Here is a tiny trained network, its code and every weight. The questions are about switching its units off for an input and a class, where a switched-off unit gives its printed mean instead of its output.

import numpy as np


def w(rows, s, z=0):
    codes = np.array(rows[::2]) - 128.0
    scale = np.full(codes.shape[1], s)
    scale[-1] = z or s
    return codes * scale


def f(y):
    return y / 2 * (1 + np.tanh(0.7978845608 * (y + 0.044715 * y**3)))


def log_softmax(a):
    a = a - a.max(-1, keepdims=True)
    return a - np.log(np.exp(a).sum(-1, keepdims=True))


def net(x, mask):
    res = np.array(x, float).reshape(1, 5) / 4 @ E
    y = f(res @ A[0][:, :-1].T + A[0][:, -1])
    res = res + np.where(mask, y, B[0][:, -1]) @ B[0][:, :-1]
    return log_softmax(res[-1] @ U[:, :-1].T + U[:, -1])


A, B = {}, {}
E = w([
[129,128,127,128,128],'x0',
[171,25,99,137,118],'x1',
[128,127,129,128,126],'x2',
[208,114,245,5,54],'x3',
[28,117,50,56,75],'x4',
],0.011)
A[0] = w([
[137,18,75,176,142,33],'neuron 0',
[86,250,121,161,145,2],'neuron 1',
[100,133,57,226,168,97],'neuron 2',
[170,143,127,143,144,109],'neuron 3',
[118,132,102,172,126,89],'neuron 4',
[143,140,95,114,137,149],'neuron 5',
[164,146,144,242,163,56],'neuron 6',
[118,136,124,183,120,69],'neuron 7',
[63,121,49,110,126,37],'neuron 8',
],0.022,0.0035)
B[0] = w([
[152,154,145,254,125,202],'neuron 0',
[163,137,139,248,125,199],'neuron 1',
[186,136,155,48,131,251],'neuron 2',
[106,133,104,104,128,154],'neuron 3',
[129,118,151,103,87,168],'neuron 4',
[116,115,125,125,95,135],'neuron 5',
[47,103,79,98,140,218],'neuron 6',
[129,136,155,114,115,162],'neuron 7',
[56,105,87,92,149,202],'neuron 8',
],0.031,0.025)
U = w([
[215,133,216,44,68,209],'0',
[39,98,71,121,120,162],'1',
[179,145,170,254,82,3],'2',
],0.011,0.0042)

Each question gives the input, the list of numbers given to net, and the class t.
The units are the neurons (one row each of A and B). Each row of codes is followed by its name. A weight is (code - 128) times the scale printed after its matrix; where a second scale follows, it is the last column's (A, B and U).
mask holds one flag per neuron, in row order. A switched-off neuron (its flag False) gives its mean, the last column of its row in B, instead of its output. The means were averaged over made-up inputs and are rounded, as every weight is.
A unit's drop is (log p(t) with every unit on - log p(t) with that unit switched off) / (log p(t) with every unit on - log p(t) with every unit switched off).
The circuit of an input: a set's keep is (log p(t) with only the set's units on - log p(t) with every unit switched off) / (log p(t) with every unit on - log p(t) with every unit switched off). Starting from all 9 units, units are removed one at a time, each time the one whose removal leaves the highest keep (on an exact tie, the one counted first), for as long as the keep stays at least 0.8.
units of the circuit, in order: the units of the circuit, biggest drop first
unit that matters most: the unit with the biggest drop
k most important neurons: the k neurons with the biggest drops, biggest first
drop of u: that unit's drop, to one decimal
input [3,7,5,-3,-7], class 1: units of the circuit, in order	(neuron 6)
input [6,-3,1,-6,-5], class 0: 2 most important neurons	(neuron 2; neuron 8)
input [2,-3,7,-4,-2], class 0: 2 most important neurons	(neuron 2; neuron 0)
input [6,3,-2,-3,-1], class 0: 2 most important neurons	(neuron 1; neuron 2)
input [-3,6,-8,-7,6], class 0: 2 most important neurons	(neuron 2; neuron 6)
input [-7,7,-3,-8,6], class 0: 2 most important neurons	(neuron 2; neuron 1)
input [-4,-1,0,-5,5], class 0: 2 most important neurons	(neuron 2; neuron 6)
input [6,-7,-8,1,-8], class 1: 2 most important neurons	(neuron 6; neuron 0)
input [4,6,-6,0,-6], class 1: 2 most important neurons	(neuron 6; neuron 1)
input [-1,-1,7,3,3], class 0: 2 most important neurons	(neuron 6; neuron 0)
input [-6,-8,4,4,-6], class 2: 2 most important neurons	(neuron 1; neuron 8)
input [7,-7,-8,-4,5], class 2: 2 most important neurons	(neuron 1; neuron 6)
input [-5,-6,6,-5,-6], class 1: 2 most important neurons	(neuron 6; neuron 0)
input [-3,-5,5,-4,0], class 2: units of the circuit, in order	(neuron 1)
input [-3,5,-4,-3,-3], class 2: 2 most important neurons	(neuron 0; neuron 8)
input [-6,7,1,5,1], class 2: 2 most important neurons	(neuron 2; neuron 6)
input [-7,-6,-5,-7,-1], class 0: 2 most important neurons	(neuron 2; neuron 0)
input [-8,-1,0,-2,-5], class 1: drop of neuron 6	7.4
input [-8,2,1,-5,2], class 0: drop of neuron 2	1.7
input [0,3,2,-8,-5], class 0: unit that matters most	neuron 2
input [8,7,-7,-5,2], class 2: drop of neuron 0	7.7
input [0,7,5,-2,1], class 2: drop of neuron 0	2.1
